Each name stands for a flat space through zero: a line, a plane or more. A row that begins with a name and a colon came from that space; any other row is followed by the name of the space it lies nearest, among the names in its block.
smjf: [ 25 -10  10 -12   9   8 -15 -15  -4  -4   1 -23   8 -11  -2   8 -33  -8
  -9   6 -17 -20  11 -29  13  -4 -12  -1 -12 -31  15]
sjbz: [ -8 -17  -9  21   3  15  19  11 -10 -14 -17  -7 -24   1 -19  15  18  16
  -1   8  12   9   0   9   2   8 -34   7 -19   5  30]
sjbz: [ -9  -9  12   7  -5  -2  18 -12  19   6 -13  -5 -21  -6   8  22  17   6
   1   3  33  -2   1  23 -11   8 -21   6  -1  15  12]
sjbz: [ 19 -12 -19  32 -14  -6  24  -9   4  20 -29 -17 -31  10 -13   0 -21  23
 -27  11 -40   0  25 -20  -8  -2 -30  41 -36  -8  31]
smjf: [-19   9  -1   5  11 -12   6   8  -8  -9  14  20   1  -4   0 -14   1  -3
 -14  10 -17   3   2  -1 -12   1  28  10 -10   9 -18]
smjf: [  5  -5 -40  16  -4  16  -8  31 -38 -11  -4   1   6  16 -37 -26   0  25
  -1   8 -46  26   2 -25  14  -6   5   2  -6 -11   8]
jlsf: [-15  37 -18   7  10 -25  -5  13 -18  12  17  26  11  27   6 -31  13  -8
   1  10 -18 -11  -4 -11 -19  -3  74   0 -20   1 -30]
sjbz: [  6 -20   8  -2  -8   7  18   5  15 -18  -1   9  -6 -20   1  -2 -27  -6
 -11 -30 -20  26  -1  13  16  -3 -61  16  19  17   0]
smjf: [ -5   4  52 -26   5 -14  -4 -42  49  15   6 -11  -1 -22  44  39   3 -29
   6  -4  67 -38  -4  26 -17   7   0 -12  16   7  -9]
jlsf: [ -5  -1 -28  22   6  15 -20  18 -12  -4  -3 -15  -3  15 -31  -2   2   9
  -9  16 -25  -7  -1 -31  -7  -5  10   9  -9 -17  12]
zsqh: [ -8  37 -37  17  26   2  -6  45 -43 -18  15  28  10  46 -13 -31  20 -25
  22 -17 -15  -9 -27 -14   9  -1  32 -13 -34  -7  -8]
zsqh: [  8 -15  36 -33  32   8  24   3 -38 -54  21  25  16 -36  13  -4 -18 -23
   5 -14   6  14  -2  18  42   9 -35 -24 -21  -1   2]
zsqh: [ 13   2   1  -9   2  10   4   6 -12  -8  -3   3   5   9   5   2   8  -9
  25 -21  22   2 -13  12  22   3 -23 -22  -2  -1  10]
jlsf: [ 11 -19  -6 -14 -10  17  -8   8 -25 -12  -1  -4  16 -13 -17 -10  -3  24
   7   6 -13  31   6  -3  24  -2  -9 -17  20  -6   4]
jlsf: [-41  12 -26  33  -1  -7 -21  13  22  15   4  -4 -13  14 -21   0  22  12
 -23  30 -14 -10  -2 -16 -49  -4  52  28  13   9 -17]
jlsf: [ 13 -35  37 -12 -11  21  12 -25  47  -7 -18 -27 -19 -30  15  50  -9 -11
   8 -30  53  -2  -6  32  14   6 -97  -3  29  11  29]
jlsf: [-15  29  -2  -1  -8 -21   0  -2   7  26   3  16   3  23  20  -6  36  -2
  21  -1  35  -7 -10  21 -20   3  50 -14   6  17 -23]
sjbz: [-13   7  -5  25  11 -13   0 -15   1  19 -10 -18 -22  10  -7  15  13  13
 -21  46   2 -34  17 -21 -35   5  41  21 -43 -15  16]
jlsf: [ 12 -11  -8  -1 -13  17  -4   0  -8   6 -17 -17  -1   8 -10  11  18  19
  21   1  24   8  -2   6  13   3 -17 -18   8  -5  21]
jlsf: [  8 -10   7  13 -25 -19  39 -31   6  37 -35 -12 -31   2  12  14  22  41
  -2  27  27   5  28  23 -15  10  -3  12 -27  11  26]
sjbz: [ 19  16  -6  -9  26   0 -32   5 -18 -11  23  -4  25   7  -5 -17 -41 -32
 -11  -1 -48 -31  -1 -51  10 -11  27   0 -21 -39  -8]
smjf: [-13  16 -61  43  -9  -1   8  52 -20  -3  -1  28  -9  39 -34 -45   2  11
 -10 -17 -69  32  -9 -17  -5 -10   6  31  -7  15 -11]
sjbz: [-24   0  39  -2  30 -13  -3 -24  40 -12  19  -5 -12 -30  20  29 -21 -36
 -35  12  10 -42   3  -5 -31   3   3  24 -10   0 -10]
smjf: [ 15  -9  19  -9   4 -12  17 -23  -7   1  -3  -3  -4 -18  11   1 -23   4
 -17  14 -13  -5  22  -5   5   2  -5   9 -27 -10   9]
zsqh: [ 56   8  39 -42  11 -14  -3 -46 -11  15   1 -17  21  -6  40   7 -39 -28
  14  -7  13 -43  15 -17  29   0   0 -26 -37 -42  14]
sjbz: [ 20   1  -1   2 -19  -9  10 -15  13  26 -16  -7  -7  10  11   0  -8   6
   3 -10  -1  -2   9   2   1  -2 -13   7  -3   0   8]
smjf: [-20  20 -11   6 -16 -12 -35  -9  37  39   3 -13   5  16   3   5  19   4
   0  15  14 -20  -5  -8 -40  -6  59   3  36   3 -25]
sjbz: [  8  11  -6 -14 -10  -8 -13   2  -4   9  11  10  21   3   5 -23 -12   0
   3  -7 -22  10   1  -8   5  -8  26  -7  19  -2 -23]
smjf: [ 12 -17  15 -15 -15  -3   7 -28 -12  17 -16 -17   1 -16   5  10  11  36
   4  33  21   8  24   8   3   6  13 -14  -3  -8  14]
jlsf: [ 34  -2  37 -36  -5 -14  36 -25 -13   0  -4  17  10 -14  41  -4 -11 -10
  24 -27  28  10   7  34  36   8 -31 -26 -14   6   3]
zsqh: [ 61   6  11 -26 -12   8 -16 -29   5  27 -16 -32  15  19  23  15 -21 -20
  37 -31  27 -33  -3 -13  33  -4 -32 -31  -6 -36  27]
zsqh: [-35 -28 -27  43 -45   3 -19  -6  68  38 -23 -34 -32 -12 -36  17   1  53
 -51  36 -34  21  21 -14 -60 -11   1  61  60  22  -5]
zsqh: [ 39  16  16 -21  -6 -13  -4 -33   2  34 -11 -17   9  16  30   9  -6 -12
  25  -7  30 -34   5  -4  11   1  11 -23 -20 -24  12]
smjf: [  3 -12  -9  -4 -19  20  -4   6  -8   5 -17 -12   2   7 -10  11  35  26
  32  -1  39  21  -8  21  14   4 -14 -28  25   6  15]
zsqh: [ 10  19 -13  -6  -8  12  -1  20  -9   4  -7   9   8  37   9   0  39 -14
  57 -42  53   3 -34  29  23   4 -15 -41  13  10   5]
zsqh: [ -4 -12 -13   5 -20  15 -36   6  42   7   3 -19   6  -8 -18   4 -24   1
 -17 -12 -29   8  -5 -20 -11 -14 -18  19  59   1 -13]
[ 34  -8 -16  12  -4   5 -25 -15  10  18 -10 -39  -2   5 -18   2 -51   0
 -29  11 -58 -28  20 -59  -2 -14 -11  28 -17 -42  22] : zsqh
[ -2  10  -5  16  -3 -19  23   2  12   8  -2  17 -15   8   9 -12 -12  -9
 -15 -14 -22   2   4   4 -10  -2  -9  27 -16  15  -7] : smjf
[ 39  -6 -12 -20  -9  30  -1  25 -27 -20  -5   4  21  16  -4 -11  -5 -12
  47 -58   9  27 -25  12  60  -3 -64 -39  19  -5  15] : sjbz
[ -2  31   4 -18  29  -4  11  24 -45 -28  22  40  21  20  18 -21  24 -35
  40 -28  30  -3 -28  21  28   8  20 -42 -26   4 -14] : zsqh
[ 23 -12  -8   7  13  14   8   6 -27 -19  -8 -10  -6   2 -16  -1 -21  -1
  -5  -1 -26  -4   7 -22  23   0 -36   5 -36 -23  31] : zsqh
[ 38  -4  50 -37  13  -8  35 -26   5 -18   5  14   5 -22  47   8 -38 -45
  14 -49  23 -10  -3  27  41   6 -68 -15 -21   0   8] : jlsf
[-23   1  -6 -10   1   8 -28  20   3 -16  24  12  23 -12 -12 -14  -1  -2
  -4  -1 -17  19 -11  -4  -4  -7  25  -6  46   9 -33] : jlsf
[ 47   3  -4 -11 -36  -5  12 -16  12  35 -24  -7   2  21  20  -6 -13   3
  28 -41   8   9   1  12  26  -5 -40 -10  11   0  11] : sjbz
[ 16 -18 -14  -5   2  27 -17  16 -27 -21  -1 -13  14  -4 -27  -5 -12  11
   5   0 -23  16  -1 -20  28  -4 -21 -13   7 -20  16] : jlsf
[  5 -15 -40  -5 -16  13 -17  26 -72  -8   2   5  31  -5 -47 -49   3  66
  -5  47 -67  58  25 -30  21  -7  56 -14  10 -16  -8] : jlsf
[ 20   5  -8  -3  17  13 -15  10 -20 -15   6  -7  11  10  -9  -5 -20 -20
   5 -11 -19 -17  -7 -28  20  -5 -10  -8 -20 -27  12] : sjbz
[  6   5   0  -1  21  11 -19  10   5 -20  15  -4   8   1  -4   2 -27 -35
  -6 -19 -19 -21 -13 -23   8  -6 -17   4  -3 -16  -1] : smjf
[-35  15  56 -20  28 -49  24 -39  17  -1  30  30  -2 -41  46   3  -8 -20
 -38  37  12 -26  22  18 -39  10  65  17 -27  17 -40] : smjf
[ 51  38  28 -47  25 -16 -13 -23 -27   7  19   6  39  19  46 -11 -24 -55
  39 -29  22 -50 -10 -14  37  -1  28 -49 -38 -40  -6] : zsqh
[-26 -14  41 -24   2 -16  11 -21  18 -11  18  17   6 -49  20   5  -5   4
 -23  18  10  16  13  26 -14   5  16   4  26  24 -30] : zsqh
[-15 -13 -46  30 -25  16  20  31 -47   5 -30   4 -16  24 -40 -14  62  70
  21  30   8  53   5  20   3   8  12 -10  -4  17  23] : sjbz

Rows lie near named flat spaces through zero. A row that begins with a name and a colon came from that space; any other row is followed by the name of its block's space that it lies nearest.
pr_cd: [-13 -15 -32  24  -3  -6  -6  -1 -19  19 -19  12  -5 -41   3  15  -8  16
   7   6 -26  25  -2 -16  26  28 -13  24  10  16  19]
fr_sq: [ 11   6  17   1   1   5   2  23  20  17   4  -2  -3  -9 -13   1 -19 -14
  -3   2   7   2   2  -7   0 -23  -6 -17 -11  14  10]
bg_bq: [ 12  10   0  -1   0  -1  15  18   8  12  16 -11  12   9 -15  -3  -6  -4
  -1  -9  19  -3  -1  -4 -15 -28  -1 -23  -5   5  -4]
ml_mr: [ 49  34  55   2  15  -2   9  -8  19  -6 -11  24  -4  47  13 -11  24  -1
 -15  -2  30  -5 -18  -3 -21 -10  43 -44 -15  20 -14]
fr_sq: [ 14  -1 -17  -1  27  -1   7  -8   0   8  -1   6  -7   5 -18   9  10   6
 -17 -11  -7  -2 -24   8 -19   1   1 -24   9  24 -10]
pr_cd: [-42 -34  -1  -2  -8   5  -5 -14 -16 -21  14 -22  23 -15 -12  -1 -20 -11
  15  10  -2 -20  14  -3  17  -8 -21  53  -7 -36   9]
pr_cd: [-48  -9  92 -24  10  -1  19 -46  28 -52  -8 -31  21   3 -14   4 -16 -26
 -11  32  13 -21  -9  15 -42 -38  19  19 -51   5   1]
pr_cd: [ 61  -1 -72  44  13   4 -27  39 -42  49   9  47  -3   0  -2  -5  14  22
  14 -29  -6  15  -6 -31  48  38  -7   1  47  -3   6]
gn_bc: [ 15  15 -20 -15   9   3  -1  49  12  43  31  -9  12 -12 -39  15 -18 -10
  17 -25  -2   4  -4  13 -21  -9 -22 -17  13   2  -1]
pr_cd: [ -3   1  18   5 -12  -8  22   5  -6   8  17 -14  37   5 -13   2 -14  -4
  18  -3  30 -12   5 -15  -1 -27  -4  10 -16 -16   2]
ml_mr: [ 23  24  12  -9 -17   5  -5  20  14  -4   9   0  -9  29  21 -20  11  -5
   1  -4  18  -1  16   4  -1  -9  14 -24   0 -13  -9]
qm_cp: [ -2  -7  59   5   1   4  -3  -2  25  17 -17  14  -4 -24  -9  18 -34 -25
   7  17   2 -12  -2 -16  26  -9 -16  13 -31  12  25]
pr_cd: [-14  -4  45 -15  21 -11  30 -49   3 -23  -3  -9  26  23 -17  15   8  -3
  -7   2  19 -28 -26  10 -36 -15  13   0 -24   3 -17]
fr_sq: [ -8 -22   4 -47  56  27 -52  -8   5 -19  28   5  -6   8 -48  15   5 -30
   6 -18 -40 -35 -24  57 -28  37 -15  36  26 -32 -18]
pr_cd: [  7 -10 -32   0 -24  21 -21  42  -4 -11  37 -19  -4  16   6 -40  -9 -16
   4  -5  15 -13  39  -9  29 -31 -14   5  13 -45   1]
qm_cp: [ 15  10  45  15  20   0  -3   8  17  13 -15  16   2 -18 -17  10 -14  -8
  -4  12  -2  18 -18 -11 -11  -6  17  -6 -18  39  17]
gn_bc: [  8 -13  -5  -1  11  -4   6 -41 -15  -4 -11  20  -4  23   9  10  18   7
  -5  -9   4 -30 -14  -1  18  21  -7   3   4 -12 -14]
qm_cp: [ 42  12  22 -35  40   5  14 -44  36   3 -17  28 -46  53  -2  17  30 -10
 -44 -20   5 -49 -39  30 -22   3  -1 -74  -2  27 -36]
qm_cp: [ 20  16  38  46  15  -6 -14  20 -18   1 -12  21  32 -19  -5  -8  -1  11
  15  18   3  50 -12 -30  -9  10  51  28  -8  29  25]
qm_cp: [  5  -5 -36  11  15  20 -20  64   2   0  39 -28   7 -19 -41 -28 -21 -13
  -9  -2  -6  28   9  -2 -23 -43   4  -8  15  11  11]
gn_bc: [ 11  11  50  25   9  -9   9 -17   0  -8 -25  17  12   1   8   0   4   7
  -4  18  12  17 -15 -21  -6  -1  36   2 -22  29  10]
gn_bc: [ 30 -16 -67 -29  45  12 -39 -23 -17  25  -2  48 -45  17  -8  31  36   7
  -3 -42 -49 -34 -31  43  18  84 -35  -2  58 -18 -29]
gn_bc: [-49 -47 -55   2   1  15  -5  10  -4 -10  14 -37 -10 -47 -30  -5 -33 -11
 -18  12 -28   2  13  -1  10 -31 -40  19   6   3  16]
bg_bq: [-14   3  32   5 -37   8 -42   3 -10 -37 -10  10  -3   3  53 -27   7  -4
  28  25  -5  13  38  -4  38  35  22  58  -1 -47  14]
gn_bc: [ -2   0   2  -1  24   3   0   8  -3 -12  16 -14  18   1 -29  -5   1  -3
  -6  -2   0   9 -14   9 -37 -16  17   0   2  10  -5]
gn_bc: [ -5  -2  -6  24 -10 -19  19 -19 -31   5 -10   8  29  -4  11   8   8  23
  17   1  11   8  -4 -22  12  14   8  23  -2  -3   3]
pr_cd: [-34   3  -4   3 -22 -18  12   0   0  27 -23  -4   4 -52   6  32 -19  13
  21  10 -22  28   4  -3   6  24 -20  19  -7  18  20]
bg_bq: [ 14 -31 -53   8  69  32 -71  49 -15  23  26  21 -11 -47 -70  10 -18 -17
   3 -15 -64  21 -26  18  -3  37 -18  38  48  13  17]
fr_sq: [ -8   1  13  -5  25   5  -9  21 -16 -24  43 -27  55  10 -43 -13  -1  -8
  19  -6  12   6  -8  13 -52 -20  28  31   4 -21  -7]
ml_mr: [ 13  -5  -9   1  23  18 -25  13   5 -18   8   2 -18   6 -10 -19   6  -9
 -20   2 -13   6  -5   9 -10  -5  14  -8  12   8  -2]
fr_sq: [ 60  18  85  34  -3  16  -9  23  22 -12   1  24   4  43  15 -44  -8 -27
 -11  19  56 -11  12 -46  28 -52  43 -21 -36   2  16]
qm_cp: [ 35   6  30   6   1   5  -8 -21  12   0 -25  37 -31  28  31  -5  14  -5
 -15   3   9 -20  -4 -11  33  13   8 -20  -8   4  -2]
ml_mr: [ -5   8  22  -2  12 -18  17 -28 -14   2  -7   6  30   6  -7  22  12  14
  16  -6   6  -1 -22   6 -24  20  14  14  -5   2  -9]
pr_cd: [  4 -12 -49  13 -10  -6   4  11 -33  27  18   4  22  -4  -7   8  -2  13
  25 -20   5  -9   6 -14  28  14 -26  21  21 -28   0]
gn_bc: [ 32  15  15  -3  10  -9   7 -14  -3  22  -6  29   5  25   3  18  16   6
  10 -18  13 -18 -18   0   4  23   2 -12   3  -3 -12]
ml_mr: [ 33  18   7  -6  37   0  -5  12   3  21  11  17  11  12 -31  14  10   0
   3 -21  -2   2 -30  14 -33  13  13 -17  12  17 -11]
bg_bq: [-21 -12 -27   1   9   0  24 -30   9 -35 -19 -23 -31   1   7 -16  13  12
 -55  15 -10  12  -9   5 -27 -32  13 -43  -5  43 -10]
qm_cp: [ 38  -1  24  39  16  13 -17   9  -8 -23  -2  20   0  23   7 -37   8  -4
 -19  14  20   9  -2 -33  14 -22  42  -4  -6  12   9]
bg_bq: [ -4  27  14   8  -7 -11  22  18  28   9 -22 -13 -13 -27   3   1  -9   9
 -21  17  -4  48  -4  -4 -34 -25  21 -44 -18  62  12]
bg_bq: [-43 -18   2  11  -2 -22  15 -46 -48 -23  -5  -7  54 -10   1  17  11  25
  31   6   0   2  -9  -4  -7  32  11  69  -2 -26  -2]
bg_bq: [ 53 -18 -22 -20  34  18 -25   2  10  63  10  52 -34  15 -29  36  -8 -25
   6 -42 -12 -67 -22   9  53  35 -65 -15  25 -20  -9]
ml_mr: [ -1  11   9 -15   5  -6   1   8   9  27   1   5   7 -15 -16  27  -9  -3
  18 -10  -9   1 -10  13 -12  17 -14   2   1   4   1]
fr_sq: [ 45  29  89  10  20   5 -20 -17   2 -42  -8  32  14  60  23 -29  34  -6
  -1  11  31  -3 -13  -4 -17   8  73   4 -16  -8 -11]
fr_sq: [-29 -27 -41 -16   8   9 -16 -26 -13 -28  -1  -8 -21  -2   5  -2  13   3
 -14   0 -30 -11   1  23   3  21 -14  18  20 -17 -12]
qm_cp: [  2 -13  95  14  12 -10   9 -59  -6  -7 -26  34  32  13   3  24  -7 -12
  20  16  26 -40 -20 -25  29  15   9  47 -41 -14  11]
bg_bq: [ -8   8   0 -11   0  15 -35  16  26 -20 -18   1 -49 -19  19 -15   3  -7
 -22  19 -38  33  10  22  -8  15  14 -12   8  23   8]
bg_bq: [ 54   7  29  39 -27  11 -19  61 -15  33  36  22  41  21   0 -27 -26 -21
  46  -8  55 -18  33 -56  65 -25  -3  29  -7 -52  24]
fr_sq: [  7  12 -11  52 -44 -19  45  -8 -14 -16 -26  -9   1  11  52 -38  12  32
 -27  24  40  33  21 -54  19 -45  36 -37 -21  31   8]
ml_mr: [ 30 -31  10  16  11  23 -18  -3  11  12  -3  29 -30   9  -5  -8 -20 -28
 -19   2   9 -44   3 -28  64 -18 -29  -5  -8  -8  13]
pr_cd: [ -9 -21  22  23  -3  -6  32 -11 -22 -10  25 -21  59  13 -25  -9 -19  -6
  12   3  48 -28   2 -36   6 -52   0  26 -26 -23   5]
qm_cp: [ 46  15  95 -20  58  16 -17  20  73  61 -17  43 -31 -24 -59  50 -44 -51
 -10  -3 -14 -21 -45  11 -10  -6 -22 -40 -31  62  21]
fr_sq: [-12 -57 -65   2  12  26 -16  37 -21  20  60 -25  21 -19 -63  -5 -44 -30
  12 -21   1 -45  16 -12  39 -39 -68  37  19 -49  10]
ml_mr: [ 29  42 -71 -12 -36  -8  18  98  21  90  36 -19  -3 -25 -18  13 -25   6
  26 -39   6  28  24   2  -5 -20 -46 -61  27  10   3]
gn_bc: [ -9 -22  -4  21  29 -11  22 -36 -32 -13   2  -2  38   4 -26   8   7  14
  -5  -1  11  -8 -28 -14 -17  -8  13  20  -4   8  -6]
ml_mr: [ 76  -3 -27  20  17  13   0  33  -5  56  29  34  -1  34 -25  -3  -7 -13
   0 -37  35 -43  -8 -32  46 -22 -30 -36  15 -13  -4]
fr_sq: [-15  13 -38  19 -37 -35  42 -10 -31  29 -15  -4  27 -17  25  20   9  42
  25  -8  10  24   5 -20   8  19  -7   3   4   4   0]
bg_bq: [  0 -13  -9   6  11  -7  10  -2 -34  10  32  -5  56  10 -33  11  -3   3
  32 -20  21 -23  -9  -8  -3  -1  -9  38   6 -36  -7]
gn_bc: [-27   3  29  36 -41  -4 -18  -8   1 -34 -53   9 -28 -36  66 -24  -1  14
  -7  52 -19  56  30 -29  37  18  34  28 -20  22  35]
ml_mr: [  7  18  34 -12 -17   0   1   8  29  11 -11   5 -17   1  16   4  -8 -11
   2   6   6  -3  10   3   7  -4  -4 -19 -15   5   5]
qm_cp: [-11 -16 -50  -1 -24  17 -10  31   0 -11  24 -27 -17  -3   6 -32 -11  -9
 -11   1   0  -2  34  -4  21 -31 -21  -6  13 -22   3]
[ -3  -2  39  24  -4  -5   8  10  -2   8   0  -2  32 -18 -14   2 -25  -7
  15  14  18   9   2 -29   7 -22   7  22 -25   7  22] : pr_cd
[-11 -27 -31  20  -9   4   4  -8 -19 -10   1  -7  -2  -5   5 -14  -6   4
 -11   6   4  -8  11 -22  30 -16 -12  11   2  -9   6] : ml_mr
[-32 -18 -39  14   6  -4   4 -15 -31 -34   3 -22  15 -11  -3 -13  12  20
 -10   9 -13  23  -2   1 -21  -1  17  23  12   3  -3] : ml_mr
[-21  10  -2   8 -41 -33  47 -29 -31   0  -4 -14  46  14  29   9  13  30
  30  -4  34  -4  11 -16   3   4   4  18 -11 -27 -10] : ml_mr
[-18  16  27 -21  -9 -13   2 -18  -8 -14   0  -5  26  11  11  12  15   8
  28  -2   2  -1   0  22 -23  29  14  28  -2 -26 -12] : ml_mr
[ 28  10 -37  -9   8  10 -39  25  -5  23   3  29 -28   0   8   4  16   4
  11 -20 -29   8   0  19  16  51  -9   0  38 -11  -5] : pr_cd
[ 16  33  11 -26   2 -13  25 -11  20  10  -6   0  -8  28   8  13  22   9
  -8 -16  10  -5 -15  24 -38   3  10 -49  -1  16 -25] : pr_cd
[ -7   8 -10   8  -3   3   2   8   9 -25  -9 -17 -18  -5  12 -25   8   8
 -29  16  -6  33   6   0 -23 -22  27 -25  -2  30   1] : ml_mr
[-11  17   2 -13  23  -7   8 -10   7 -22  -7 -14  -1   0  -9   2  20  13
 -19   3 -16  29 -22  28 -63   3  33 -21   3  35 -14] : fr_sq
[ 29   6 -11   1  14   6  -2  33  20  46   5  13 -16 -15 -26  15 -19 -11
  -5 -14  -5   0 -10  -4   5  -9 -23 -32   5  26   8] : ml_mr
[ 39 -13  15  41 -24  -4  21 -17 -12  23 -14  34   0  25  29  -9  -8   0
   0   1  47 -38  11 -60  80 -20 -15  -7 -20 -15  12] : bg_bq
[-58   5 -34 -38  -3  -8   7  -8  25  -8 -22 -33 -36 -48   0  23  -1  11
 -20  10 -55  37  -4  48 -49  18 -14 -19   8  41  -4] : fr_sq
[ 32   4  19   6   0   2  -5  -7   9  22 -16  34 -19  12  14   8   1  -6
  -1  -4   8 -20  -4 -13  35  13  -9 -13  -4   1   3] : fr_sq
[ -9 -13  31   7  17   4 -14 -12  -4 -11  -5   8  12 -12 -14   6 -10 -10
   7  12  -7  -2  -9  -4   3   8   6  33 -10  -1  11] : pr_cd
[ -7   0 -19  -6  18  -3  13  -3  -7 -12  14 -20  16   6 -22  -2  10   8
 -10  -8   0   6 -14  13 -41 -14  12 -11   7  10 -14] : qm_cp
[ 60   1  53  11  41  20 -25  14   1   1  28  31  23  46 -32 -15   0 -29
   6 -13  33 -36 -18 -14   6 -16  21   5  -5 -20  -3] : fr_sq
[ 43  39  10  31 -36  -5  40  54  24  18  11 -19   4  22  16 -41 -10   2
 -20   5  60  25  24 -44  -4 -84  26 -77 -24  32   7] : pr_cd
[  9 -15 -11  40   3 -22  62 -18 -31  18  12 -11  56  13 -27   4  -9  17
  -2  -9  53 -18 -17 -49   1 -54  -2 -11 -20  11  -1] : bg_bq
[ 10   1   9  20 -11  -9  20  11 -22  11  23  -6  50  13 -12  -5  -9   2
  25  -8  39 -11   5 -28   8 -24   3  18 -10 -24   3] : bg_bq
[ 10   4  14  -1  19  -9  22 -43  -4 -22 -14   6   0  33   7  -1  29  12
 -24  -1  13 -11 -24   5 -25  -2  27 -24  -6  16 -21] : qm_cp
[-52 -25  -4  -6  -4 -10  33 -31 -16 -30  14 -44  38  -5 -20   2 -10   2
  -1   8  13 -15   1   2 -25 -34  -7  25 -17 -14  -6] : qm_cp
[ 32   9 -15  20   7   5 -22  16 -23  -8   9  19   6  22  11 -23  23  11
   5  -7   5  14   1 -10   7  16  29   6  21 -12  -4] : qm_cp
[-20  -2 -39   5   6   1 -10  31 -17  -3  21 -24  21 -28 -24  -6  -5   9
  10  -2 -19  36   2   9 -30   0   7  20  19   4   5] : gn_bc
[  5  -6 -73  25  24  -8  18  20 -29  19  16 -14  19 -19 -36   1   4  26
 -13 -16  -8  32 -21  -9 -30 -15   3 -19  25  35  -3] : ml_mr
[ -8  14  32 -19   5  -3   0 -10  21  -4 -13   0  -9  -3   2  13   2  -4
  -1   6 -10   5  -8  20 -23  11   8  -7 -10  14  -3] : pr_cd
